x =
[[123 130 134 144 145 125 130 132 126 128 132]
 [124 129 133 140 142 125 130 131 127 128 131]
 [119 131 138 155 157 123 132 134 125 129 134]
 [121 130 136 148 150 124 131 133 126 128 133]
 [120 131 137 152 154 123 132 134 126 129 134]
 [121 130 137 150 152 124 131 133 126 128 133]
 [120 131 138 153 156 123 132 134 125 129 134]
 [122 130 135 146 147 124 131 132 126 128 132]
 [121 130 136 148 150 124 131 133 126 128 133]
 [123 130 134 143 145 125 130 132 126 128 131]]
Rows and columns are numbered from 0.
The entry just right of the largest entry -> 123
Find the entry in the top-right corner.
Answer: 132
The bottom-left entry is 123
The top-left entry -> 123
The entry at row 0, column 1 -> 130
The entry in row 1 and column 0 -> 124
Find the entry in row 0 and column 2.
Answer: 134
The entry in the bottom-right corner -> 131
The entry at row 1, column 1 -> 129
The entry in row 2 and column 0 is 119
The entry in row 2 and column 1 is 131
Find the entry directly above 146.
Answer: 153
Find the entry at row 1, column 2.
Answer: 133

M =
[[119 112 112 118 124]
 [129 127 120 120 125]
 [111 102 124 130 107]
 [116 108 106 109 128]
 [112 101 129 120 101]
 [120 133 128 135 132]
 [128 127 133 112 133]
 [126 123 131 120 125]
 [129 128 128 126 128]]
The first entry, reading row by row: 119
The second entry, reading row by row: 112
Give the largest entry in the last row.
Answer: 129
Give the entry directly below the largest entry.
Answer: 112
The largest entry in the last column: 133
The last entry, reading row by row is 128
The last entry in the row that holds the largest entry is 132
Give the entry in the top-right corner.
Answer: 124
The smallest entry in the first column is 111
Give the third entry on the diagonal from the top-right corner.
Answer: 124
The third entry, reading row by row -> 112
The smallest entry in the last column -> 101
Give the entry directly above the centre entry.
Answer: 106
Give the 2nd entry on the diagonal from the top-right corner.
Answer: 120
Give the entry just right of the centre entry.
Answer: 120
